<64>: [113 115 158 164 156 122]
<116>: [129 135 151 135 141 114]
<158>: [167 107 127 103 106 124]
<106>: [ 97 167 105 127 103 154]
<13>: [155 152 170  84 143  91]
<51>: [ 60  60 180  91 158 122]
<169>: [ 96  96 167 112 144 122]
<82>: [ 70  66 127 129 122 160]
then: [ 96 167] -> [112]
then: [167 105 127 103] -> [154]
then: [167 105 127] -> [103]

<139>: [126 154 115 114 150 156]
<151>: [157 115 157 149 156 155]
<150>: [137 155  98 106 149 155]
<194>: [ 66 156 147 139 157 154]
<91>: [ 81 140 148 149 137 139]
<137>: [140 148 151 106 106 104]
<171>: [155 132 113 117 123 135]
<10>: [135  90 165 151 101  88]
<89>: [135  91 176 164 105  89]
<131>: [124 111 160 147 118 110]
<55>: [153 120 131 120 124 122]
then: [154 115] -> [114]
then: [111 160 147] -> [118]
then: [132 113 117] -> [123]
then: [140 148 149] -> [137]
then: [160 147] -> [118]
then: [157 149 156] -> [155]
then: [147 139 157] -> [154]

<9>: [124  74 147 140 104 134 129 158 132 141 156  78 131  79 147  99 151 151
 138 104 130  76 160  94  93 107]
<72>: [138  97 127 144 169 149  86 143 134 167 127  95  87 119 105 141 107  99
 102 181 147  83 147 123 119 152]
<56>: [144 169 149  85 138 136 104 153 110 117 126 141  91 140 112 139 132  99
 157 121 141 123 100  85  87 146]
<32>: [130  72 154 147 149 165  91 171 142 161 157  77  90  92 125 112 152 126
 139 151 154  64 166 106 104 117]
<39>: [ 96 102 155 109  98 157 139 175 104  85 151 112 152  98 150  94 167 156
 158  86 150 117 148  78  87 113]
<104>: [161 157 164 160 119  82 134 125 161 167 135 147 116 142 135 128 118  98
 169 113  81 131  93 159 151 102]
<87>: [138  97 169  86 127 143 149 144 134 167 127  95  87 142 102 147 107 108
  92 155 164 137 122 102 103 165]
then: [151 112 152  98 150  94] -> [167]
then: [127 144 169 149  86 143] -> [134]
then: [144 169 149  86] -> [143]
then: [141 123] -> [100]
then: [144 169 149  85] -> [138]
then: [138 104] -> [130]

<127>: [110 107 112 126 125 184]
<61>: [151 159 119 117 105 174]
<20>: [157 120 112 125 126 165]
<128>: [146 170 127 117 108 173]
then: [112 126 125] -> [184]
then: [120 112 125] -> [126]

<3>: [131 121 127 125 120 136 136 131 141 138 131 142 120 117 128 141 127 116
 124 136 127 123 123 128 128 131 113 126 130 129 116 126 137 134 125 136
 128 127 125 134 127 117 123 125]
<103>: [132 133 133 134 127 123 133 129 119 121 129 133 126 118 131 136 142 131
 123 127 124 134 123 120 127 124 129 124 124 142 130 138 136 124 121 135
 117 128 131 123 119 146 117 122]
<109>: [128 127 130 128 130 131 131 126 126 128 129 129 126 130 128 128 128 128
 127 127 127 130 126 128 128 129 127 130 126 126 127 126 126 129 126 127
 128 128 127 128 127 126 128 126]
<21>: [126 129 125 128 124 128 131 131 124 128 129 126 127 131 127 128 129 129
 128 126 126 129 130 128 128 128 125 126 128 126 126 126 124 131 124 131
 121 128 128 128 127 123 128 126]
<102>: [130 126 124 127 129 126 130 128 126 131 130 124 126 128 127 126 127 128
 131 126 126 129 128 131 127 129 125 130 125 130 129 127 125 129 127 133
 129 127 129 127 124 129 128 127]
<130>: [111 130 125 129 128 129 134 115 122 129 126 129 131 115 127 110 128 128
 124 124 132 130 130 129 122 135 125 124 131 119 133 126 121 127 131 132
 129 124 126 121 121 118 127 131]
<200>: [ 84 147 120 133 127 132 157  94 112 129 104 131 167  92 122  83 126 128
 102  95 154 136 142 134  67 190 112 117 152 106 160 122 110 119 146 139
 131  94 122 109 111 102 125 163]
<173>: [117 122 116 145 119 134 136 127 150 131 127 118 124 124 131 138 131 124
 129 128 142 127 120 130 136 127 133 117 119 132 132 129 122 132 128 157
 124 126 147 115 145 131 132 126]
<188>: [129 128 126 127 128 128 130 128 126 129 129 127 126 130 128 126 128 128
 128 127 127 129 127 129 128 129 127 129 126 127 128 127 126 129 127 131
 128 127 128 128 126 127 127 127]
<147>: [134 138 135 139 127 117 134 129 116 112 129 137 124 124 135 142 153 134
 121 126 122 141 121 118 127 122 130 122 123 153 132 146 142 121 118 137
 114 129 133 121 115 161 102 118]
<125>: [129 125 127 126 123 131 133 130 133 132 129 133 124 123 128 133 127 124
 126 131 127 126 125 128 128 129 123 127 128 127 121 126 131 131 126 133
 128 127 126 131 127 121 125 126]
then: [167  92 122  83] -> [126]
which: [117 122 116 145 119 134 136 127 150 131 127 118 124 124 131 138 131 124
 129 128 142 127 120 130 136 127 133 117 119 132 132 129 122 132 128 157
 124 126 147 115 145 131 132 126] -> <173>

<24>: [129 131 137 125 131 127 130 125 133 121 136 134 121 127 124 132 126 125
 129 124 139 122 127 129 128 142 118 128 125 126 126 129 129 120 123 131
 131 118 130 134 125 124 132 125]
<119>: [140 127 112 128 138 125 136 122 136 123 129 129 125 125 135 128 129 129
 130 131 133 131 124 127 130 125 127 122 144 120 120 117 131 133 132 121
 123 128 128 124 122 131 121 133]
<68>: [ 93 110 112 189 151 138 132 124 123 144 154  91 189 127 182 119 139 131
 180 150 104 125 152 114 133 113 127 135 146 144 143  73 135  70 131 163
 137 141 133 101 130 101 184 131]
<75>: [118 131 133 132 121 123 128 128 124 122 131 109 132 144  90 124 139 134
 116 115 126 117 153 123 129 127 126 147 103 172 125 133 118 134 117 141
 141 159 120 116 132 117 131 125]
<86>: [107 125 121 141 127 148 150 114 132 145 143 143 132 133 114 143 129  87
 155 131 165 113 126 165 120 100 115 116 130 121 128 115 144 117 129 138
 138 148 139 147 102 128 102 134]
<69>: [115 128 115 147 113 107 115 120 148 126 121 126 152 150 133  92 123 131
 153 157 132 134 124 121 123 152 130  93 133 147 121 133 119 122 129 119
 133 117 131 136 130 148 133 123]
which: [118 131 133 132 121 123 128 128 124 122 131 109 132 144  90 124 139 134
 116 115 126 117 153 123 129 127 126 147 103 172 125 133 118 134 117 141
 141 159 120 116 132 117 131 125] -> <75>
then: [114 133 113 127 135 146 144 143] -> [73]
then: [120 123 131 131 118 130] -> [134]
then: [131 121] -> [133]
then: [117 131 133 132 121 123 128 128 124 122 131] -> [121]

<33>: [124 137 119 168 134 114 129 120]
<111>: [114  91 129 114 135 120 117 128]
<148>: [104 123 109 124  89 131 166 104]
<53>: [125 135 124 150 135 114 131 136]
<49>: [138 135 128 105 142 130 124 115]
<196>: [125 151 122 137 127 163 133 110]
<206>: [155 137 182 105 138 127 105 105]
<40>: [124 137 115 168 134 114 129 120]
<16>: [105 147 122 109 170 113 160 119]
<62>: [126 136 119 164 134 116 129 141]
<153>: [163 137 127 125 151 122 131 137]
<133>: [125 151 122 168 127 163 133 110]
then: [137 119 168 134 114 129] -> [120]
then: [137 127 163 133] -> [110]
then: [125 151 122 137 127 163] -> [133]

<47>: [130 143 134 151 113 151 130 146 145  89 116  93 136 117 148 139 123 145]
<149>: [146  93  98 156 150 177  93  76 145 112 156  97 147  97 173 165 136  81]
<12>: [170 147 107  85 141 128 145 143 143 133 134 127 139 117 131 126 176  96]
<179>: [121 115 151 156  94 134 112 124 113 142  94 157 101 151 113 101 112 153]
<140>: [146 105 134 118 107 137 115 117 128 168  96 154 105 135 113  90 170 116]
<176>: [119 161 133 131 160 124 111 131 157 124  93 116 117 148 136 122 176 101]
<141>: [186 129 107  91 119 161 133 131 157 124 111 127 141 112 141 122 176 163]
<80>: [122 141 110 125 152 137 132 123 145  91 160  86 145  99 153 166 121 123]
then: [119 161 133 131 157 124 111] -> [127]
then: [147 107  85 141 128 145 143 143 133] -> [134]
then: [145  91 160  86 145  99 153 166] -> [121]
then: [116  93 136 117 148] -> [139]
then: [ 76 145 112 156  97] -> [147]

